Here is a tiny trained network, its code and every weight. The questions are about switching its units off for an input and a class, where a switched-off unit gives its printed mean instead of its output.

import numpy as np


def w(rows, s, z=0):
    codes = np.array(rows[::2]) - 128.0
    scale = np.full(codes.shape[1], s)
    scale[-1] = z or s
    return codes * scale


def f(y):
    return np.maximum(y, 0)


def log_softmax(a):
    a = a - a.max(-1, keepdims=True)
    return a - np.log(np.exp(a).sum(-1, keepdims=True))


def net(x, mask):
    res = np.array(x, float).reshape(1, 6) / 4 @ E
    y = f(res @ A[0][:, :-1].T + A[0][:, -1])
    res = res + np.where(mask, y, B[0][:, -1]) @ B[0][:, :-1]
    return log_softmax(res[-1] @ U[:, :-1].T + U[:, -1])


A, B = {}, {}
E = w([
[156,102,114,158,123,131,181,164,117,130,141,155],'x0',
[166,87,179,128,143,60,153,118,175,24,95,171],'x1',
[43,105,216,181,110,71,190,214,79,129,183,226],'x2',
[143,80,140,183,91,61,47,90,103,116,102,113],'x3',
[162,141,2,28,126,99,118,178,152,126,105,201],'x4',
[128,108,180,109,34,91,113,104,194,140,52,139],'x5',
],0.01)
A[0] = w([
[69,144,49,108,171,146,115,132,129,114,129,186,221],'n1',
[153,125,87,60,181,86,177,153,75,99,160,177,77],'n2',
[212,118,136,106,110,125,187,140,145,77,187,144,160],'n3',
[155,146,141,90,107,123,168,135,109,27,108,169,25],'n4',
[141,216,136,128,152,254,186,98,174,91,180,127,106],'n5',
[111,176,66,159,186,156,100,179,64,199,159,112,177],'n6',
[130,79,179,182,119,126,50,55,171,59,127,178,251],'n7',
[120,199,164,156,123,216,125,132,72,167,106,94,200],'n8',
[62,166,83,88,32,158,200,174,171,192,86,169,165],'n9',
],0.0083,0.0035)
B[0] = w([
[182,228,141,142,204,127,77,185,133,55,160,172,220],'n1',
[151,89,196,105,203,74,126,129,163,26,131,162,216],'n2',
[185,96,171,110,170,119,124,151,237,132,128,110,194],'n3',
[124,177,128,114,97,130,96,213,138,109,88,170,182],'n4',
[32,139,42,99,229,144,162,21,140,79,140,15,222],'n5',
[139,224,86,127,142,173,100,174,95,196,192,155,235],'n6',
[160,216,202,140,85,183,172,183,72,120,52,160,248],'n7',
[75,22,159,69,144,99,194,52,154,204,75,59,204],'n8',
[158,179,115,105,61,123,93,2,132,144,189,85,233],'n9',
],0.0078,0.011)
U = w([
[90,54,143,177,156,195,149,60,87,140,115,52,4],'0',
[150,196,58,180,68,179,26,174,19,180,130,166,106],'1',
[61,64,252,250,102,49,201,206,93,90,154,223,230],'2',
[111,164,53,95,220,203,110,163,164,106,188,96,118],'3',
[67,145,108,45,38,190,125,22,121,255,169,101,182],'4',
[209,119,94,45,76,152,7,81,237,123,12,146,159],'5',
],0.007,0.0041)

Each question gives the input, the list of numbers given to net, and the class t.
The units are the neurons (one row each of A and B). Each row of codes is followed by its name. A weight is (code - 128) times the scale printed after its matrix; where a second scale follows, it is the last column's (A, B and U).
mask holds one flag per neuron, in row order. A switched-off neuron (its flag False) gives its mean, the last column of its row in B, instead of its output. The means were averaged over made-up inputs and are rounded, as every weight is.
A unit's drop is (log p(t) with every unit on - log p(t) with that unit switched off) / (log p(t) with every unit on - log p(t) with every unit switched off).
The circuit of an input: a set's keep is (log p(t) with only the set's units on - log p(t) with every unit switched off) / (log p(t) with every unit on - log p(t) with every unit switched off). Starting from all 9 units, units are removed one at a time, each time the one whose removal leaves the highest keep (on an exact tie, the one counted first), for as long as the keep stays at least 0.8.
circuit, biggest first: the units of the circuit, biggest drop first
k most important neurons: the k neurons with the biggest drops, biggest first
drop when u is switched off: that unit's drop, to one decimal
input [-1,-7,-6,-6,7,4], class 4: most important neuron : (n9)
input [-3,3,1,7,-1,-4], class 2: circuit, biggest first : (n9, n5)
input [6,1,2,-2,-4,-2], class 0: 4 most important neurons : (n1, n7, n2, n4)
input [-2,-2,8,-4,2,-2], class 3: circuit, biggest first : (n7, n6)
input [2,5,1,4,5,-8], class 2: circuit, biggest first : (n5, n2)
input [4,-1,2,0,-6,-1], class 0: 3 most important neurons : (n8, n2, n1)
input [-2,6,-1,-4,-4,3], class 2: circuit, biggest first : (n9, n7)
input [-4,-3,1,-4,-8,-5], class 4: 4 most important neurons : (n8, n6, n2, n1)
input [7,-1,-2,7,-6,2], class 2: circuit, biggest first : (n5, n9)
input [-4,-4,7,-6,-8,-3], class 4: 3 most important neurons : (n6, n8, n2)
input [-2,-5,7,0,2,3], class 4: 2 most important neurons : (n9, n7)
input [0,-4,-2,-5,4,7], class 4: 2 most important neurons : (n9, n2)
input [-7,3,4,-6,-8,-8], class 0: 2 most important neurons : (n8, n1)
input [2,-6,-6,-7,1,2], class 4: circuit, biggest first : (n9)
input [5,-3,0,4,0,-4], class 1: 2 most important neurons : (n5, n6)
input [-1,-6,0,-4,-6,-3], class 4: drop when n8 is switched off : 0.9
input [-4,-5,-6,5,-3,3], class 4: drop when n6 is switched off : -0.1
input [-7,-7,1,-1,-5,-7], class 4: drop when n6 is switched off : 0.3
